Below is a small trained network, with its code and all its weights. Each question gives an input and a target symbol and asks what happens when units are switched off, that is, made to give their printed mean instead of their output.

import numpy as np


def w(rows, s, z=0):
    codes = np.array(rows[::2]) - 128.0
    scale = np.full(codes.shape[1], s)
    scale[-1] = z or s
    return codes * scale


def f(y):
    return y / 2 * (1 + np.tanh(0.7978845608 * (y + 0.044715 * y**3)))


def softmax(a):
    e = np.exp(a - a.max(-1, keepdims=True))
    return e / e.sum(-1, keepdims=True)


def log_softmax(a):
    a = a - a.max(-1, keepdims=True)
    return a - np.log(np.exp(a).sum(-1, keepdims=True))


def net(x, mask):
    ids = ['αγδζηξπψ'.index(c) for c in x.split()]
    T = len(ids)
    res = E[ids] + P[:T]
    u = 0
    for l in range(2):
        r = res
        for j in range(3):
            rows = slice(2 * j, 2 * j + 2)
            q, k, v = (r @ M[l][rows].T for M in (Q, K, V))
            z = softmax(np.where(np.tri(T) > 0, q @ k.T / 2**0.5, -1e9)) @ v
            o = O[l][rows]
            res = res + np.where(mask[u + j], z, o[:, -1]) @ o[:, :-1]
        u += 3
        y = f(res @ A[l][:, :-1].T + A[l][:, -1])
        res = res + np.where(mask[u : u + 8], y, B[l][:, -1]) @ B[l][:, :-1]
        u += 8
    return log_softmax(res[-1] @ U[:, :-1].T + U[:, -1])


Q, K, V, O, A, B = {}, {}, {}, {}, {}, {}
E = w([
[128,202,100,99,117,159,74,93,165,176,107,125],'α',
[126,161,203,133,174,130,38,194,112,160,183,56],'γ',
[197,54,73,193,217,80,75,87,126,111,102,85],'δ',
[67,151,112,83,124,142,212,98,159,179,202,109],'ζ',
[179,171,101,109,80,90,218,204,186,57,147,131],'η',
[3,133,141,234,151,73,101,100,185,115,101,105],'ξ',
[73,210,132,186,129,107,102,92,76,132,231,196],'π',
[42,125,133,125,212,197,106,113,94,101,65,238],'ψ',
],0.015)
P = w([
[80,47,114,13,109,2,67,126,131,106,155,139],'0',
[73,117,79,39,126,53,78,149,106,109,141,114],'1',
[71,154,76,74,147,97,112,145,98,104,143,100],'2',
[89,178,74,115,154,136,134,153,109,104,140,100],'3',
[105,189,85,150,160,173,151,150,131,104,150,108],'4',
[134,205,102,181,168,201,157,143,157,98,155,117],'5',
[150,213,106,218,181,226,160,145,191,95,158,120],'6',
[150,221,126,251,202,246,177,156,223,104,145,125],'7',
],0.009)
Q[0] = w([
[181,86,86,193,188,138,122,94,132,94,161,130],'0.h1',
[112,244,166,138,132,139,162,216,190,126,254,52],'0.h1',
[168,93,188,91,28,127,145,149,137,144,75,149],'0.h2',
[180,152,173,132,135,149,121,207,112,140,122,75],'0.h2',
[187,86,221,158,29,96,149,83,70,108,144,195],'0.h3',
[141,117,85,144,99,106,136,161,204,140,104,129],'0.h3',
],0.0096)
K[0] = w([
[170,123,26,124,104,135,166,183,36,100,132,110],'0.h1',
[103,171,149,240,200,224,179,142,166,114,98,151],'0.h1',
[119,67,96,33,80,2,90,115,97,99,132,142],'0.h2',
[168,132,92,193,109,152,163,83,179,105,139,144],'0.h2',
[48,86,134,142,170,59,2,48,114,197,199,92],'0.h3',
[129,126,180,92,134,86,108,194,113,88,187,124],'0.h3',
],0.0084)
V[0] = w([
[166,57,115,126,218,133,126,199,107,96,63,149],'0.h1',
[65,81,96,222,40,2,103,136,173,102,95,61],'0.h1',
[60,171,250,128,67,174,110,218,121,148,138,87],'0.h2',
[36,167,63,83,90,142,187,104,143,36,72,222],'0.h2',
[200,150,157,170,131,121,136,248,141,23,73,208],'0.h3',
[122,249,93,139,153,187,23,100,192,130,20,150],'0.h3',
],0.0047)
O[0] = w([
[63,106,135,147,148,144,134,160,176,35,130,153,124],'0.h1',
[134,189,220,134,110,179,161,74,125,130,139,92,255],'0.h1',
[170,129,183,133,123,113,183,164,140,85,38,186,166],'0.h2',
[33,121,150,123,179,111,62,101,173,91,151,91,91],'0.h2',
[97,138,146,95,67,125,155,130,1,55,119,69,123],'0.h3',
[184,165,60,66,56,115,67,119,182,120,116,142,156],'0.h3',
],0.0079,0.0032)
A[0] = w([
[191,154,85,162,119,182,160,159,138,117,85,196,128],'0.n1',
[149,83,144,84,85,16,184,165,65,92,106,106,125],'0.n2',
[110,38,147,171,109,217,145,253,12,101,161,151,1],'0.n3',
[232,42,65,61,173,34,93,156,112,183,147,147,123],'0.n4',
[180,45,214,110,173,140,164,48,69,152,168,146,111],'0.n5',
[124,183,123,154,72,220,197,114,39,192,190,126,90],'0.n6',
[138,193,109,21,91,138,201,83,114,166,114,152,83],'0.n7',
[159,21,62,110,96,127,119,81,63,162,138,11,74],'0.n8',
],0.0056,0.0047)
B[0] = w([
[175,141,137,73,194,129,244,168,109,107,104,134,210],'0.n1',
[71,109,91,85,186,151,158,77,87,146,194,45,171],'0.n2',
[66,141,87,104,44,170,62,27,200,85,100,183,138],'0.n3',
[79,2,132,199,57,149,98,147,39,171,148,138,249],'0.n4',
[108,227,114,74,106,128,104,133,107,167,94,87,141],'0.n5',
[128,82,132,237,80,133,100,172,233,93,157,129,242],'0.n6',
[106,38,240,110,127,175,132,127,102,118,211,155,148],'0.n7',
[70,177,110,103,36,168,126,173,69,158,93,152,182],'0.n8',
],0.0073,0.002)
Q[1] = w([
[90,90,90,138,123,161,164,5,165,68,64,181],'1.h1',
[108,255,123,231,122,70,158,134,93,73,162,106],'1.h1',
[105,161,103,133,155,170,81,93,59,71,47,200],'1.h2',
[117,89,71,140,89,100,214,18,165,134,150,144],'1.h2',
[139,66,80,123,150,140,90,160,65,132,102,54],'1.h3',
[87,69,60,123,162,64,114,90,131,77,62,205],'1.h3',
],0.0097)
K[1] = w([
[65,127,127,106,117,162,56,105,156,105,215,53],'1.h1',
[157,255,120,152,155,169,141,115,152,98,149,149],'1.h1',
[82,146,67,52,73,99,139,130,113,40,181,37],'1.h2',
[89,116,135,151,196,141,20,76,137,172,183,114],'1.h2',
[140,68,91,183,143,217,133,130,102,93,77,155],'1.h3',
[108,114,131,176,105,152,5,128,129,231,110,118],'1.h3',
],0.01)
V[1] = w([
[177,119,132,34,195,240,124,144,99,129,198,102],'1.h1',
[121,178,124,147,114,115,127,137,80,122,207,254],'1.h1',
[91,128,134,59,50,121,211,133,168,147,157,152],'1.h2',
[174,119,111,169,132,86,116,210,206,111,199,82],'1.h2',
[94,121,150,147,138,144,102,104,87,164,104,217],'1.h3',
[177,121,108,143,144,154,180,101,173,115,79,163],'1.h3',
],0.0078)
O[1] = w([
[113,54,139,34,100,207,83,201,135,177,161,92,110],'1.h1',
[163,131,154,2,188,109,121,38,76,116,156,162,180],'1.h1',
[127,108,56,66,139,123,184,120,228,82,160,59,84],'1.h2',
[94,134,206,72,40,66,189,172,105,163,201,75,181],'1.h2',
[83,253,164,160,159,167,122,194,159,81,140,141,90],'1.h3',
[65,158,84,128,144,119,86,102,88,129,121,119,3],'1.h3',
],0.0085,0.007)
A[1] = w([
[135,157,177,87,4,132,36,158,217,172,132,204,145],'1.n1',
[152,32,35,114,112,112,154,134,131,158,128,59,55],'1.n2',
[179,28,73,91,132,2,65,133,60,110,109,105,82],'1.n3',
[92,141,41,219,106,123,51,122,60,213,141,150,115],'1.n4',
[118,141,149,82,183,110,106,206,74,148,166,223,145],'1.n5',
[184,10,112,146,86,147,79,173,169,170,161,225,44],'1.n6',
[105,192,144,128,181,173,56,153,71,164,177,51,50],'1.n7',
[155,175,95,181,237,126,110,139,172,42,60,117,3],'1.n8',
],0.0065,0.0056)
B[1] = w([
[167,123,75,199,119,163,105,59,126,130,147,27,214],'1.n1',
[78,195,121,162,38,72,75,103,135,161,33,215,188],'1.n2',
[100,193,122,154,161,222,67,163,38,125,157,162,192],'1.n3',
[73,207,105,186,224,191,89,97,123,100,97,193,192],'1.n4',
[170,66,146,142,97,244,113,96,97,126,106,35,255],'1.n5',
[177,232,46,142,169,14,169,132,171,92,112,157,168],'1.n6',
[145,106,107,75,152,109,150,139,130,86,99,253,195],'1.n7',
[165,70,159,56,31,53,118,176,157,140,109,164,203],'1.n8',
],0.0066,0.0065)
U = w([
[86,183,91,242,147,166,125,135,52,177,117,183,95],'α',
[162,62,125,117,109,166,100,117,172,102,68,228,90],'γ',
[207,176,2,152,116,133,108,74,179,170,87,89,72],'δ',
[163,176,140,171,114,6,125,146,145,162,106,185,123],'ζ',
[58,146,88,112,26,82,107,141,45,195,132,187,85],'η',
[191,57,181,227,109,121,153,139,52,127,87,4,163],'ξ',
[160,120,151,85,197,61,120,13,45,168,129,146,95],'π',
[65,115,68,109,230,95,217,198,173,146,211,156,254],'ψ',
],0.0041)

Each question gives the input, a string of symbols that net reads in full, and the target symbol t.
The units are the heads (2 rows each of Q, K, V and O) and the neurons (one row each of A and B). Each row of codes is followed by its name. A weight is (code - 128) times the scale printed after its matrix; where a second scale follows, it is the last column's (O, A, B and U).
mask holds one flag per unit, layer by layer, with each layer's heads first. A switched-off unit (its flag False) gives its mean, the last column of its rows in O or B, instead of its output. The means were averaged over made-up inputs and are rounded, as every weight is.
A unit's drop is (log p(t) with every unit on - log p(t) with that unit switched off) / (log p(t) with every unit on - log p(t) with every unit switched off).
The circuit of an input: a set's keep is (log p(t) with only the set's units on - log p(t) with every unit switched off) / (log p(t) with every unit on - log p(t) with every unit switched off). Starting from the 12 units with the biggest drops (on a tie, the unit counted first), units are removed one at a time, each time the one whose removal leaves the highest keep (on an exact tie, the one counted first), for as long as the keep stays at least 0.8.
units of the circuit, in order: the units of the circuit, biggest drop first
unit that matters most: the unit with the biggest drop
top k neurons: the k neurons with the biggest drops, biggest first
k most important neurons of layer l: the k neurons of layer l with the biggest drops, biggest first
input γ π π γ γ γ ζ η, target η: most important neuron of layer 0 => 0.n2
input ξ η α, target ξ: units of the circuit, in order => 0.h1; 0.h3; 0.n6
input ζ δ δ π γ ξ γ, target ζ: units of the circuit, in order => 1.h1; 0.h2; 1.n8; 1.n5
input γ ψ α ξ ψ ζ π γ, target γ: units of the circuit, in order => 1.h2; 1.n8; 1.n7; 0.n1
input γ ψ γ ψ, target ξ: 2 most important neurons of layer 1 => 1.n5; 1.n1
input ψ π γ ξ δ ψ, target π: units of the circuit, in order => 0.h2; 1.h1
input π δ η, target π: top 2 neurons => 0.n2; 0.n7
input γ π π δ γ, target π: units of the circuit, in order => 1.h1; 0.h2
input ψ π δ γ ξ ζ, target ψ: units of the circuit, in order => 0.h3; 1.h2; 0.n7; 0.n6
input γ ψ γ ξ ξ α ξ, target δ: units of the circuit, in order => 0.h3; 1.n1
input ξ ζ ζ δ η γ ψ γ, target ψ: units of the circuit, in order => 0.h1; 1.h2
input δ γ γ ζ α ψ ξ γ, target ψ: units of the circuit, in order => 0.h2; 1.h2; 1.n5
input ζ γ δ ξ ξ δ ζ, target ξ: units of the circuit, in order => 1.h2; 0.n6; 1.n1; 0.h1
input ξ δ γ δ γ, target α: unit that matters most => 1.n4
input ψ ζ ζ γ α π γ ζ, target ξ: top 2 neurons => 1.n5; 1.n1
input γ ζ η π δ, target π: units of the circuit, in order => 1.h1; 0.h3
input π π η, target π: units of the circuit, in order => 1.h1; 0.h3; 0.n2
input ξ γ η γ, target η: 2 most important neurons of layer 0 => 0.n6; 0.n2
input ψ ξ ψ, target ζ: 2 most important neurons of layer 1 => 1.n8; 1.n5
input δ δ δ π δ, target π: units of the circuit, in order => 1.h1
input ζ δ ψ δ ζ, target α: top 2 neurons => 0.n4; 0.n1
input ζ δ δ ζ, target α: top 2 neurons => 0.n4; 1.n4
input ζ ξ η δ γ δ ζ, target ζ: top 2 neurons => 1.n6; 0.n6
input γ γ α α δ γ, target δ: 2 most important neurons of layer 0 => 0.n2; 0.n7
input ξ π γ ψ γ γ η δ, target η: top 2 neurons => 1.n2; 0.n8
input δ ξ ξ δ, target ζ: top 3 neurons => 1.n8; 0.n4; 1.n5
